Here is a tiny trained network, its code and every weight. The questions are about switching its units off for an input and a class, where a switched-off unit gives its printed mean instead of its output.

import numpy as np


def w(rows, s, z=0):
    codes = np.array(rows[::2]) - 128.0
    scale = np.full(codes.shape[1], s)
    scale[-1] = z or s
    return codes * scale


def norm(h):
    return h / np.sqrt((h * h).mean(-1, keepdims=True) + 1e-5)


def f(y):
    return np.maximum(y, 0)


def log_softmax(a):
    a = a - a.max(-1, keepdims=True)
    return a - np.log(np.exp(a).sum(-1, keepdims=True))


def net(x, mask):
    res = np.array(x, float).reshape(1, 3) / 4 @ E
    u = 0
    for l in range(3):
        y = f(norm(res) @ A[l][:, :-1].T + A[l][:, -1])
        res = res + np.where(mask[u : u + 8], y, B[l][:, -1]) @ B[l][:, :-1]
        u += 8
    return log_softmax(norm(res)[-1] @ U[:, :-1].T + U[:, -1])


A, B = {}, {}
E = w([
[253,203,59,190,96],'x0',
[81,223,208,137,104],'x1',
[227,217,7,95,3],'x2',
],0.0047)
A[0] = w([
[80,73,52,130,254,13],'0.n1',
[73,146,180,170,92,57],'0.n2',
[209,91,123,106,95,160],'0.n3',
[45,128,50,156,144,115],'0.n4',
[72,67,125,100,189,153],'0.n5',
[74,163,136,42,53,109],'0.n6',
[110,111,192,213,210,246],'0.n7',
[132,151,159,39,107,118],'0.n8',
],0.0087,0.0012)
B[0] = w([
[134,133,64,54,76,211],'0.n1',
[162,118,30,181,163,193],'0.n2',
[161,218,108,89,132,196],'0.n3',
[102,157,130,163,132,151],'0.n4',
[115,172,129,77,97,234],'0.n5',
[88,254,152,68,201,215],'0.n6',
[206,121,174,101,75,254],'0.n7',
[118,168,193,11,198,176],'0.n8',
],0.0077,0.0057)
A[1] = w([
[128,164,127,154,122,188],'1.n1',
[198,62,144,71,114,143],'1.n2',
[98,128,138,115,237,80],'1.n3',
[90,173,105,102,160,208],'1.n4',
[170,119,189,255,95,58],'1.n5',
[175,231,160,83,94,223],'1.n6',
[108,49,49,134,61,247],'1.n7',
[84,130,51,87,131,21],'1.n8',
],0.0084,0.0012)
B[1] = w([
[102,58,134,80,54,150],'1.n1',
[95,134,215,123,105,168],'1.n2',
[185,173,70,105,180,148],'1.n3',
[136,86,79,124,149,174],'1.n4',
[78,60,106,159,112,143],'1.n5',
[110,72,125,121,226,254],'1.n6',
[4,96,117,140,111,147],'1.n7',
[171,83,143,254,97,153],'1.n8',
],0.0085,0.011)
A[2] = w([
[124,143,195,138,159,151],'2.n1',
[106,15,73,120,103,201],'2.n2',
[47,166,87,73,127,205],'2.n3',
[165,131,185,43,155,251],'2.n4',
[1,150,102,128,131,128],'2.n5',
[129,97,164,235,114,66],'2.n6',
[104,148,142,171,85,70],'2.n7',
[99,101,58,141,140,165],'2.n8',
],0.0092,0.0022)
B[2] = w([
[115,104,106,254,132,167],'2.n1',
[70,81,206,91,96,202],'2.n2',
[101,87,30,157,158,210],'2.n3',
[191,233,97,80,110,254],'2.n4',
[95,171,116,207,123,165],'2.n5',
[39,82,66,133,211,142],'2.n6',
[141,194,152,119,96,128],'2.n7',
[128,61,161,223,118,176],'2.n8',
],0.0083,0.0081)
U = w([
[187,94,57,156,97,162],'0',
[200,165,207,102,128,161],'1',
[132,168,146,191,127,6],'2',
[174,139,109,165,131,58],'3',
[113,193,22,94,251,166],'4',
[90,129,159,36,45,169],'5',
[116,170,137,222,59,2],'6',
[56,35,138,176,159,168],'7',
],0.014,0.0076)

Each question gives the input, the list of numbers given to net, and the class t.
The units are the neurons (one row each of A and B). Each row of codes is followed by its name. A weight is (code - 128) times the scale printed after its matrix; where a second scale follows, it is the last column's (A, B and U).
mask holds one flag per neuron, layer by layer. A switched-off neuron (its flag False) gives its mean, the last column of its row in B, instead of its output. The means were averaged over made-up inputs and are rounded, as every weight is.
A unit's drop is (log p(t) with every unit on - log p(t) with that unit switched off) / (log p(t) with every unit on - log p(t) with every unit switched off).
The circuit of an input: a set's keep is (log p(t) with only the set's units on - log p(t) with every unit switched off) / (log p(t) with every unit on - log p(t) with every unit switched off). Starting from the 12 units with the biggest drops (on a tie, the unit counted first), units are removed one at a time, each time the one whose removal leaves the highest keep (on an exact tie, the one counted first), for as long as the keep stays at least 0.8.
circuit, biggest first: the units of the circuit, biggest drop first
most important unit: the unit with the biggest drop
k most important neurons: the k neurons with the biggest drops, biggest first
top k neurons in layer l: the k neurons of layer l with the biggest drops, biggest first
input [6,-1,-5], class 1: circuit, biggest first => (0.n7)
input [-5,-3,0], class 5: top 2 neurons in layer 2 => (2.n2 2.n1)
input [-3,-1,-1], class 5: circuit, biggest first => (0.n1 0.n6 2.n2)
input [1,6,-3], class 7: 4 most important neurons => (1.n5 0.n2 0.n6 0.n1)
input [3,-4,1], class 7: 4 most important neurons => (0.n7 0.n8 2.n4 0.n6)
input [7,4,1], class 7: 2 most important neurons => (0.n6 0.n8)
input [-2,6,-7], class 1: top 2 neurons in layer 2 => (2.n3 2.n4)
input [-5,6,-6], class 4: top 2 neurons in layer 0 => (0.n2 0.n5)
input [-1,-3,-7], class 5: 3 most important neurons => (0.n1 0.n7 0.n6)
input [0,6,-4], class 7: 2 most important neurons => (0.n6 1.n5)
input [0,2,-1], class 1: 4 most important neurons => (0.n7 2.n3 0.n6 0.n3)
input [-7,-3,-8], class 5: top 3 neurons in layer 0 => (0.n7 0.n6 0.n1)
input [6,1,-8], class 1: 2 most important neurons => (0.n7 0.n1)
input [0,-5,0], class 7: most important unit => 0.n7
input [-6,-2,-2], class 5: 3 most important neurons => (0.n7 0.n6 0.n1)
input [-1,-5,3], class 7: top 2 neurons in layer 0 => (0.n7 0.n6)
input [1,-4,-8], class 5: top 2 neurons in layer 0 => (0.n1 0.n6)
input [1,-5,-1], class 7: 2 most important neurons => (0.n7 1.n7)
input [-2,3,-8], class 1: 2 most important neurons => (0.n7 0.n6)
input [6,5,1], class 7: 2 most important neurons => (0.n6 0.n8)
input [-7,-7,-4], class 5: top neuron in layer 1 => (1.n6)
input [6,-7,-7], class 5: 2 most important neurons => (0.n1 0.n6)
input [3,-7,-4], class 5: 2 most important neurons => (0.n1 0.n7)
input [-4,6,-8], class 1: top 3 neurons in layer 0 => (0.n7 0.n6 0.n3)
input [-8,-6,-2], class 5: top 2 neurons in layer 1 => (1.n6 1.n2)
input [-1,-5,-1], class 7: top 2 neurons in layer 1 => (1.n7 1.n8)
